Here is a tiny trained network, its code and every weight. The questions are about switching its units off for an input and a class, where a switched-off unit gives its printed mean instead of its output.

import numpy as np


def w(rows, s, z=0):
    codes = np.array(rows[::2]) - 128.0
    scale = np.full(codes.shape[1], s)
    scale[-1] = z or s
    return codes * scale


def f(y):
    return y / 2 * (1 + np.tanh(0.7978845608 * (y + 0.044715 * y**3)))


def log_softmax(a):
    a = a - a.max(-1, keepdims=True)
    return a - np.log(np.exp(a).sum(-1, keepdims=True))


def net(x, mask):
    res = np.array(x, float).reshape(1, 5) / 4 @ E
    y = f(res @ A[0][:, :-1].T + A[0][:, -1])
    res = res + np.where(mask, y, B[0][:, -1]) @ B[0][:, :-1]
    return log_softmax(res[-1] @ U[:, :-1].T + U[:, -1])


A, B = {}, {}
E = w([
[188,144,74,94,191,91,71,146,101,109,156],'x0',
[150,114,93,117,90,128,159,168,95,254,207],'x1',
[101,119,139,116,115,206,127,157,18,77,170],'x2',
[93,142,114,150,186,86,222,193,112,137,113],'x3',
[74,77,188,36,173,111,108,76,154,128,184],'x4',
],0.012)
A[0] = w([
[214,146,81,63,203,26,111,215,73,61,132,65],'N0',
[56,83,170,159,3,145,200,123,143,211,126,80],'N1',
[43,178,108,143,222,92,190,185,145,143,134,26],'N2',
[91,118,201,158,83,158,190,121,163,124,87,91],'N3',
[94,151,120,130,136,191,152,118,82,111,134,15],'N4',
[78,122,75,127,168,150,214,173,156,123,147,188],'N5',
[216,150,44,59,186,92,65,133,74,181,165,104],'N6',
[41,93,145,59,154,67,106,111,128,113,132,40],'N7',
[169,127,50,170,46,120,153,165,108,174,170,69],'N8',
[187,120,112,181,74,123,124,134,91,97,103,41],'N9',
[58,144,143,186,188,143,75,117,158,23,37,6],'N10',
[150,90,61,129,112,73,138,109,254,244,105,148],'N11',
[130,61,180,53,197,135,113,81,120,116,177,29],'N12',
[144,176,56,225,142,149,145,139,121,116,100,59],'N13',
[129,100,79,144,112,143,148,115,118,140,58,24],'N14',
[190,117,116,110,34,182,16,45,191,148,165,139],'N15',
[81,50,161,67,123,80,113,163,125,205,194,80],'N16',
[86,49,122,140,72,189,110,225,40,95,234,208],'N17',
[207,195,98,159,74,138,88,150,90,125,69,29],'N18',
],0.0087,0.0025)
B[0] = w([
[118,125,172,93,98,125,114,136,169,84,115,218],'N0',
[144,92,196,175,66,123,108,156,168,1,140,223],'N1',
[18,208,72,118,7,195,143,127,83,173,66,201],'N2',
[82,106,140,97,145,105,134,107,171,73,118,192],'N3',
[133,121,130,150,148,83,133,86,133,100,88,154],'N4',
[79,142,111,76,90,152,104,144,102,127,150,188],'N5',
[83,89,199,124,63,124,119,179,177,20,165,216],'N6',
[175,134,148,190,179,170,185,122,121,143,133,188],'N7',
[197,122,167,203,120,125,174,158,120,194,169,199],'N8',
[122,159,153,163,175,156,162,92,115,114,108,171],'N9',
[160,58,128,253,114,104,99,227,63,188,185,247],'N10',
[167,94,66,71,196,82,98,120,71,106,63,240],'N11',
[131,162,179,179,167,141,200,117,155,153,73,202],'N12',
[172,121,114,126,171,143,208,105,167,123,181,198],'N13',
[155,143,133,119,163,159,122,128,145,92,155,147],'N14',
[71,193,90,126,62,172,161,173,64,141,73,239],'N15',
[186,120,123,213,154,152,169,137,158,197,173,207],'N16',
[140,108,91,89,150,30,156,133,59,118,45,229],'N17',
[108,163,150,125,173,122,200,106,183,165,139,200],'N18',
],0.0099,0.014)
U = w([
[139,176,153,169,215,199,253,78,183,161,135,69],'0',
[91,88,193,136,65,128,84,164,207,5,127,68],'1',
[161,53,116,205,105,129,92,215,89,218,197,172],'2',
[53,254,55,122,31,229,122,120,84,154,64,183],'3',
[132,78,44,91,222,32,124,111,76,93,19,85],'4',
[111,89,95,109,98,116,127,99,111,101,134,252],'5',
],0.0091,0.0034)

Each question gives the input, the list of numbers given to net, and the class t.
The units are the neurons (one row each of A and B). Each row of codes is followed by its name. A weight is (code - 128) times the scale printed after its matrix; where a second scale follows, it is the last column's (A, B and U).
mask holds one flag per neuron, in row order. A switched-off neuron (its flag False) gives its mean, the last column of its row in B, instead of its output. The means were averaged over made-up inputs and are rounded, as every weight is.
A unit's drop is (log p(t) with every unit on - log p(t) with that unit switched off) / (log p(t) with every unit on - log p(t) with every unit switched off).
The circuit of an input: a set's keep is (log p(t) with only the set's units on - log p(t) with every unit switched off) / (log p(t) with every unit on - log p(t) with every unit switched off). Starting from the 12 units with the biggest drops (on a tie, the unit counted first), units are removed one at a time, each time the one whose removal leaves the highest keep (on an exact tie, the one counted first), for as long as the keep stays at least 0.8.
units of the circuit, in order: the units of the circuit, biggest drop first
k most important neurons: the k neurons with the biggest drops, biggest first
drop of u: that unit's drop, to one decimal
input [2,4,0,5,-5], class 0: units of the circuit, in order => N10
input [8,-2,8,3,6], class 1: 3 most important neurons => N6; N0; N11
input [5,-4,-5,-1,-5], class 0: 4 most important neurons => N18; N17; N1; N13
input [0,-4,7,6,-6], class 4: 3 most important neurons => N17; N15; N4
input [8,4,-2,-8,-3], class 1: 3 most important neurons => N6; N2; N0
input [8,-5,4,7,6], class 1: 3 most important neurons => N0; N15; N6
input [4,4,-4,-5,3], class 3: 2 most important neurons => N15; N10
input [3,-7,-7,6,-1], class 2: 3 most important neurons => N10; N17; N15
input [-4,-7,0,0,-6], class 2: 2 most important neurons => N10; N12
input [-8,1,2,-8,-5], class 1: 4 most important neurons => N1; N2; N3; N5
input [-2,3,-7,5,1], class 4: 2 most important neurons => N11; N15
input [6,6,7,4,3], class 4: 4 most important neurons => N17; N10; N1; N4
input [-6,6,-6,1,-6], class 0: 4 most important neurons => N8; N10; N6; N17
input [7,2,-8,-8,-6], class 3: units of the circuit, in order => N15
input [-7,7,7,-7,1], class 1: 3 most important neurons => N1; N10; N11
input [5,-7,-7,-4,4], class 2: 2 most important neurons => N10; N17
input [5,0,8,0,3], class 4: drop of N17 => 2.4
input [-2,-8,0,0,-3], class 2: drop of N17 => 0.0
input [5,3,1,0,-2], class 1: drop of N10 => 0.1
input [-5,2,1,7,5], class 3: units of the circuit, in order => N2
input [3,1,-3,-4,5], class 0: drop of N16 => 0.2
